Here is a tiny trained network, its code and every weight. The questions are about switching its units off for an input and a class, where a switched-off unit gives its printed mean instead of its output.

import numpy as np


def w(rows, s, z=0):
    codes = np.array(rows[::2]) - 128.0
    scale = np.full(codes.shape[1], s)
    scale[-1] = z or s
    return codes * scale


def norm(h):
    return h / np.sqrt((h * h).mean(-1, keepdims=True) + 1e-5)


def f(y):
    return y / 2 * (1 + np.tanh(0.7978845608 * (y + 0.044715 * y**3)))


def log_softmax(a):
    a = a - a.max(-1, keepdims=True)
    return a - np.log(np.exp(a).sum(-1, keepdims=True))


def net(x, mask):
    res = np.array(x, float).reshape(1, 6) / 4 @ E
    u = 0
    for l in range(2):
        y = f(norm(res) @ A[l][:, :-1].T + A[l][:, -1])
        res = res + np.where(mask[u : u + 5], y, B[l][:, -1]) @ B[l][:, :-1]
        u += 5
    return log_softmax(norm(res)[-1] @ U[:, :-1].T + U[:, -1])


A, B = {}, {}
E = w([
[114,168,205,55,85,110],'x0',
[167,91,138,143,127,80],'x1',
[137,97,125,199,123,149],'x2',
[194,55,134,188,121,79],'x3',
[88,116,175,122,104,117],'x4',
[100,1,173,106,73,92],'x5',
],0.0078)
A[0] = w([
[112,66,103,150,216,254,88],'0.n1',
[165,29,195,159,122,51,251],'0.n2',
[38,79,232,16,115,109,58],'0.n3',
[190,251,160,67,185,68,23],'0.n4',
[38,103,109,132,64,89,58],'0.n5',
],0.0083,0.0017)
B[0] = w([
[113,195,130,172,94,148,190],'0.n1',
[165,144,173,121,88,127,253],'0.n2',
[63,80,141,123,128,247,236],'0.n3',
[158,182,158,98,184,141,212],'0.n4',
[134,145,116,97,162,181,153],'0.n5',
],0.015,0.0065)
A[1] = w([
[154,208,167,81,182,117,145],'1.n1',
[77,254,128,205,172,114,194],'1.n2',
[120,79,146,186,12,64,144],'1.n3',
[65,118,46,188,155,230,254],'1.n4',
[184,101,179,122,91,134,67],'1.n5',
],0.0083,0.0032)
B[1] = w([
[211,38,125,49,124,140,198],'1.n1',
[104,89,29,111,201,49,254],'1.n2',
[161,156,88,88,86,76,184],'1.n3',
[51,118,173,193,81,108,250],'1.n4',
[245,142,144,214,118,57,159],'1.n5',
],0.011,0.0074)
U = w([
[250,120,151,147,30,67,8],'0',
[76,135,49,169,119,65,233],'1',
[186,131,90,16,205,99,54],'2',
[39,101,188,93,86,182,219],'3',
],0.015,0.0017)

Each question gives the input, the list of numbers given to net, and the class t.
The units are the neurons (one row each of A and B). Each row of codes is followed by its name. A weight is (code - 128) times the scale printed after its matrix; where a second scale follows, it is the last column's (A, B and U).
mask holds one flag per neuron, layer by layer. A switched-off neuron (its flag False) gives its mean, the last column of its row in B, instead of its output. The means were averaged over made-up inputs and are rounded, as every weight is.
A unit's drop is (log p(t) with every unit on - log p(t) with that unit switched off) / (log p(t) with every unit on - log p(t) with every unit switched off).
The circuit of an input: a set's keep is (log p(t) with only the set's units on - log p(t) with every unit switched off) / (log p(t) with every unit on - log p(t) with every unit switched off). Starting from all 10 units, units are removed one at a time, each time the one whose removal leaves the highest keep (on an exact tie, the one counted first), for as long as the keep stays at least 0.8.
units of the circuit, in order: the units of the circuit, biggest drop first
k most important neurons: the k neurons with the biggest drops, biggest first
top k neurons in layer l: the k neurons of layer l with the biggest drops, biggest first
drop of u: that unit's drop, to one decimal
input [-5,-5,-7,4,-7,3], class 1: 2 most important neurons => [0.n3 0.n2]
input [-7,6,1,0,-3,1], class 0: units of the circuit, in order => [1.n2]
input [-5,-4,-8,2,7,-2], class 2: 2 most important neurons => [0.n3 1.n1]
input [-8,4,-8,-4,-3,4], class 1: 2 most important neurons => [0.n3 0.n4]
input [7,8,-7,8,-1,-5], class 2: 3 most important neurons => [0.n4 1.n4 1.n1]
input [4,-4,-1,1,-1,-1], class 2: 2 most important neurons => [0.n4 1.n1]
input [-7,-2,1,-1,8,2], class 1: 2 most important neurons => [0.n1 0.n3]
input [5,-2,-5,5,-5,2], class 3: 3 most important neurons => [0.n3 1.n2 1.n3]
input [-3,-1,-3,3,2,7], class 0: 2 most important neurons => [0.n2 1.n5]
input [6,4,-3,-7,3,-5], class 2: 3 most important neurons => [0.n4 1.n1 1.n4]
input [7,4,-6,4,5,-5], class 2: 2 most important neurons => [0.n4 1.n4]
input [1,6,6,-6,-7,6], class 0: top 2 neurons in layer 1 => [1.n5 1.n4]
input [8,4,-1,5,8,-7], class 2: drop of 0.n4 => 0.2
input [-2,1,4,4,8,6], class 0: units of the circuit, in order => [0.n2]
input [-7,8,-4,-3,-8,4], class 0: drop of 0.n3 => 0.2
